Each row has a name. Each piece below is followed by the name of the row it came from, unless a question asks for something else. Each question is about the rows just above it.

[.14 .70 .03 .13 .17 -.34 .67 .30 -.65 -.08 .53 -.82 .45] = (25)
[-.26 .22 .46 -.50 -.64 .01 .06 .72 .17 -.14 -.04 .19 .23] = (149)
[-.49 .43 -.29 -.47 .25 .48 -.63 -.06 .21 .33 .37 -.04 .63] = (29)
[.70 .02 .46 .36 -.13 .50 -.52 .16 -.01 -.38 .44 -.20 .38] = (133)
[.14 .70 .03 -.43 .17 -.34 .67 .30 -.65 -.08 .53 -.82 .35] = (111)
The entry that follows [.06]: | [.72]
Right after [.36] comes | [-.13]
[.14 .70 .03 -.43 .17 -.34 .67 .30 -.65 -.08 .53 -.82 .35] is in which row? | (111)
[-.08 -.65 .30 .67 -.34 .17 .13 .03] is which row, read backwards? | (25)
q: [.46 .36 -.13] | (133)

[-.19 .56 .09 .16 .16 .70] -> (48)
[-.51 .13 -.24 -.34 .13 -.19] -> (134)
[-.60 .08 .25 -.47 -.21 -.35] -> (161)
[-.51 .42 -.16 -.12 .00 -.26] -> (4)
[-.38 .09 .80 -.48 -.11 .15] -> (98)
[-.57 .03 -.10 -.31 -.24 -.03] -> (84)
[-.16 -.32 .37 -.56 .03 -.10] -> (152)
[-.56 .37] is which row, read backwards? | (152)
q: [-.56 .03 -.10] | (152)
What comes right after [-.31] in the named rows? | [-.24]
q: [-.51 .42 -.16] | (4)
The entry that follows [-.34]: | [.13]

[-.42 .41 .18 -.20 -.07 .52 .20 .64 .11 -.75 -.10 .23 .77 .03 .77 .73 .74 -.58 .18 -.51 -.62 .53 -.68 -.70 -.86 -.18 -.20 .34 -.53 .48 .29 -.40 .77 -.05 -.30 .11 -.80 -.49 -.44 .78 .20 -.21 .82 -.08] = (94)
[.51 -.47 -.23 .09 .77 .08 .80 .17 .58 .16 -.82 .06 -.66 -.08 -.82 -.35 -.48 -.60 -.38 .11 .69 -.02 -.30 -.84 .02 .71 -.28 .70 .76 .04 -.21 .59 -.34 .50 .16 .04 -.73 .32 -.65 .32 -.62 .16 -.35 .18] = (47)
[-.44 .16 .03 -.55 .85 .70 .47 .31 -.56 .83 -.29 -.75 -.19 -.41 .73 .77 -.62 .38 .73 -.51 -.30 .00 .66 .50 .04 .81 -.49 -.38 .14 .06 .11 -.28 -.51 -.69 .80 .67 .67 .27 -.12 -.40 .44 -.08 -.84 .79] = (83)
Where do [-.44 .16 .03 -.55 .85 .70 .47 .31 -.56 .83 -.29 -.75 -.19 -.41 .73 .77 -.62 .38 .73 -.51 -.30 .00 .66 .50 .04 .81 -.49 -.38 .14 .06 .11 -.28 -.51 -.69 .80 .67 .67 .27 -.12 -.40 .44 -.08 -.84 .79] appear? | (83)
The row with [.51 -.47 -.23 .09 .77 .08 .80 .17 .58 .16 -.82 .06 -.66 -.08 -.82 -.35 -.48 -.60 -.38 .11 .69 -.02 -.30 -.84 .02 .71 -.28 .70 .76 .04 -.21 .59 -.34 .50 .16 .04 -.73 .32 -.65 .32 -.62 .16 -.35 .18] is | (47)

